Below is a small trained network, with its code and all its weights. Each question gives an input and a class and asks what happens when units are switched off, that is, made to give their printed mean instead of their output.

import numpy as np


def w(rows, s, z=0):
    codes = np.array(rows[::2]) - 128.0
    scale = np.full(codes.shape[1], s)
    scale[-1] = z or s
    return codes * scale


def norm(h):
    return h / np.sqrt((h * h).mean(-1, keepdims=True) + 1e-5)


def f(y):
    return np.maximum(y, 0)


def log_softmax(a):
    a = a - a.max(-1, keepdims=True)
    return a - np.log(np.exp(a).sum(-1, keepdims=True))


def net(x, mask):
    res = np.array(x, float).reshape(1, 8) / 4 @ E
    u = 0
    for l in range(4):
        y = f(norm(res) @ A[l][:, :-1].T + A[l][:, -1])
        res = res + np.where(mask[u : u + 7], y, B[l][:, -1]) @ B[l][:, :-1]
        u += 7
    return log_softmax(norm(res)[-1] @ U[:, :-1].T + U[:, -1])


A, B = {}, {}
E = w([
[127,128,128,126,128,129,126],'x0',
[127,129,130,128,130,129,129],'x1',
[136,253,18,103,138,102,144],'x2',
[241,153,176,174,120,100,66],'x3',
[128,127,125,128,128,125,128],'x4',
[129,126,125,129,128,128,129],'x5',
[191,92,135,9,137,134,173],'x6',
[128,128,128,128,127,130,128],'x7',
],0.0066)
A[0] = w([
[24,126,90,73,119,112,144,125],'0.n0',
[147,41,167,79,127,126,122,107],'0.n1',
[113,67,101,169,129,126,115,58],'0.n2',
[9,78,127,103,137,140,165,139],'0.n3',
[87,116,129,60,140,153,155,49],'0.n4',
[98,76,189,152,122,152,109,156],'0.n5',
[179,112,109,37,127,146,124,4],'0.n6',
],0.013,0.0024)
B[0] = w([
[94,111,154,189,207,185,193,240],'0.n0',
[161,74,81,114,134,240,57,224],'0.n1',
[100,169,183,131,110,102,137,167],'0.n2',
[118,189,150,40,52,62,18,254],'0.n3',
[150,50,13,130,105,89,145,194],'0.n4',
[116,147,145,157,144,5,181,233],'0.n5',
[115,161,191,109,122,46,181,203],'0.n6',
],0.013,0.0087)
A[1] = w([
[101,157,173,105,126,219,119,40],'1.n0',
[76,113,190,183,153,227,155,80],'1.n1',
[34,100,154,171,167,248,102,4],'1.n2',
[139,106,177,121,170,239,129,19],'1.n3',
[93,178,32,183,136,217,41,50],'1.n4',
[33,75,94,161,147,149,255,66],'1.n5',
[82,167,95,79,135,163,73,72],'1.n6',
],0.011,0.0018)
B[1] = w([
[135,110,61,170,146,123,135,143],'1.n0',
[2,144,126,98,147,151,120,161],'1.n1',
[36,134,151,102,191,184,119,179],'1.n2',
[173,97,195,145,94,181,135,151],'1.n3',
[153,188,126,164,123,171,65,223],'1.n4',
[54,101,103,124,172,138,152,254],'1.n5',
[143,120,186,190,142,173,166,209],'1.n6',
],0.014,0.0048)
A[2] = w([
[175,73,197,208,143,144,179,94],'2.n0',
[150,59,114,92,72,225,75,3],'2.n1',
[185,249,110,98,74,156,155,59],'2.n2',
[222,62,174,133,176,197,167,120],'2.n3',
[125,175,82,165,116,195,80,80],'2.n4',
[141,229,146,97,72,78,161,10],'2.n5',
[151,163,173,234,141,127,127,21],'2.n6',
],0.013,0.0012)
B[2] = w([
[173,93,158,216,148,140,218,209],'2.n0',
[134,115,138,163,29,244,95,206],'2.n1',
[247,138,118,81,158,140,89,212],'2.n2',
[54,246,199,139,143,91,106,196],'2.n3',
[150,142,76,186,140,172,58,202],'2.n4',
[102,144,221,97,140,116,84,253],'2.n5',
[119,50,36,142,111,103,93,246],'2.n6',
],0.014,0.0068)
A[3] = w([
[102,118,120,156,149,170,122,68],'3.n0',
[177,144,146,55,166,109,179,84],'3.n1',
[157,109,103,159,138,76,193,33],'3.n2',
[145,78,85,81,67,169,124,3],'3.n3',
[125,135,64,94,134,99,252,26],'3.n4',
[132,86,114,139,153,96,189,97],'3.n5',
[159,165,176,133,128,164,158,66],'3.n6',
],0.021,0.0025)
B[3] = w([
[122,142,136,125,155,141,170,221],'3.n0',
[136,141,128,65,210,139,162,226],'3.n1',
[102,50,119,139,166,110,153,241],'3.n2',
[100,60,107,75,118,161,148,221],'3.n3',
[148,245,78,122,5,112,136,238],'3.n4',
[164,118,86,151,144,68,158,253],'3.n5',
[178,117,144,155,93,144,170,202],'3.n6',
],0.027,0.0061)
U = w([
[53,162,226,99,98,21,35,189],'0',
[97,23,111,48,46,207,115,222],'1',
[146,34,109,222,178,33,175,148],'2',
[188,130,230,217,65,207,180,108],'3',
[21,188,107,177,224,221,131,109],'4',
[130,213,17,93,73,72,207,152],'5',
[218,138,35,165,158,174,4,95],'6',
[217,178,188,26,231,126,150,3],'7',
],0.012,0.00066)

Each question gives the input, the list of numbers given to net, and the class t.
The units are the neurons (one row each of A and B). Each row of codes is followed by its name. A weight is (code - 128) times the scale printed after its matrix; where a second scale follows, it is the last column's (A, B and U).
mask holds one flag per neuron, layer by layer. A switched-off neuron (its flag False) gives its mean, the last column of its row in B, instead of its output. The means were averaged over made-up inputs and are rounded, as every weight is.
A unit's drop is (log p(t) with every unit on - log p(t) with that unit switched off) / (log p(t) with every unit on - log p(t) with every unit switched off).
The circuit of an input: a set's keep is (log p(t) with only the set's units on - log p(t) with every unit switched off) / (log p(t) with every unit on - log p(t) with every unit switched off). Starting from the 12 units with the biggest drops (on a tie, the unit counted first), units are removed one at a time, each time the one whose removal leaves the highest keep (on an exact tie, the one counted first), for as long as the keep stays at least 0.8.
units of the circuit, in order: the units of the circuit, biggest drop first
top k neurons: the k neurons with the biggest drops, biggest first
k most important neurons of layer l: the k neurons of layer l with the biggest drops, biggest first
input [1,7,8,2,5,-2,-1,-8], class 6: top 2 neurons => (0.n5 0.n6)
input [-4,2,-6,-8,-1,7,-5,-5], class 0: units of the circuit, in order => (0.n3)
input [0,-8,4,3,1,-4,0,-7], class 6: units of the circuit, in order => (0.n5 2.n4)
input [7,6,2,4,2,6,1,0], class 7: top 2 neurons => (0.n0 0.n1)
input [-3,5,-6,2,-8,-1,4,5], class 3: top 2 neurons => (0.n1 0.n3)
input [-7,2,-1,-7,3,1,0,-8], class 0: top 2 neurons => (0.n3 0.n1)
input [-7,-7,-4,8,0,-2,1,-5], class 3: 2 most important neurons of layer 2 => (2.n3 2.n1)
input [8,4,4,5,0,-8,-3,7], class 6: top 2 neurons => (0.n0 0.n6)
input [-5,2,1,4,8,-8,-6,-6], class 6: top 3 neurons => (0.n0 0.n5 0.n6)
input [-6,-7,1,7,8,4,-4,-5], class 6: top 2 neurons => (0.n5 0.n0)
input [0,-4,-8,0,-8,3,-2,0], class 0: top 2 neurons => (0.n0 0.n5)
input [8,-8,4,-5,-5,2,0,-6], class 4: top 2 neurons => (0.n5 0.n0)
input [3,0,8,-4,2,-4,0,-5], class 4: top 2 neurons => (0.n5 0.n6)
input [-8,8,3,8,-1,3,-7,1], class 6: units of the circuit, in order => (0.n5)
input [0,4,2,-1,2,7,-6,-3], class 4: top 2 neurons => (0.n5 0.n3)
input [-7,-8,3,4,6,3,1,3], class 7: 2 most important neurons of layer 0 => (0.n0 0.n1)
input [-7,-5,0,-1,-1,-5,-2,-3], class 0: 2 most important neurons of layer 0 => (0.n1 0.n3)
input [-4,-1,6,1,-3,7,-4,-5], class 6: 2 most important neurons of layer 0 => (0.n0 0.n5)
input [0,8,1,5,-5,-8,1,-1], class 7: 3 most important neurons of layer 0 => (0.n1 0.n0 0.n5)
input [7,6,-7,-6,8,5,-7,-5], class 0: units of the circuit, in order => (0.n3)
input [-8,8,2,-8,-8,6,-5,-5], class 4: 2 most important neurons of layer 0 => (0.n0 0.n5)
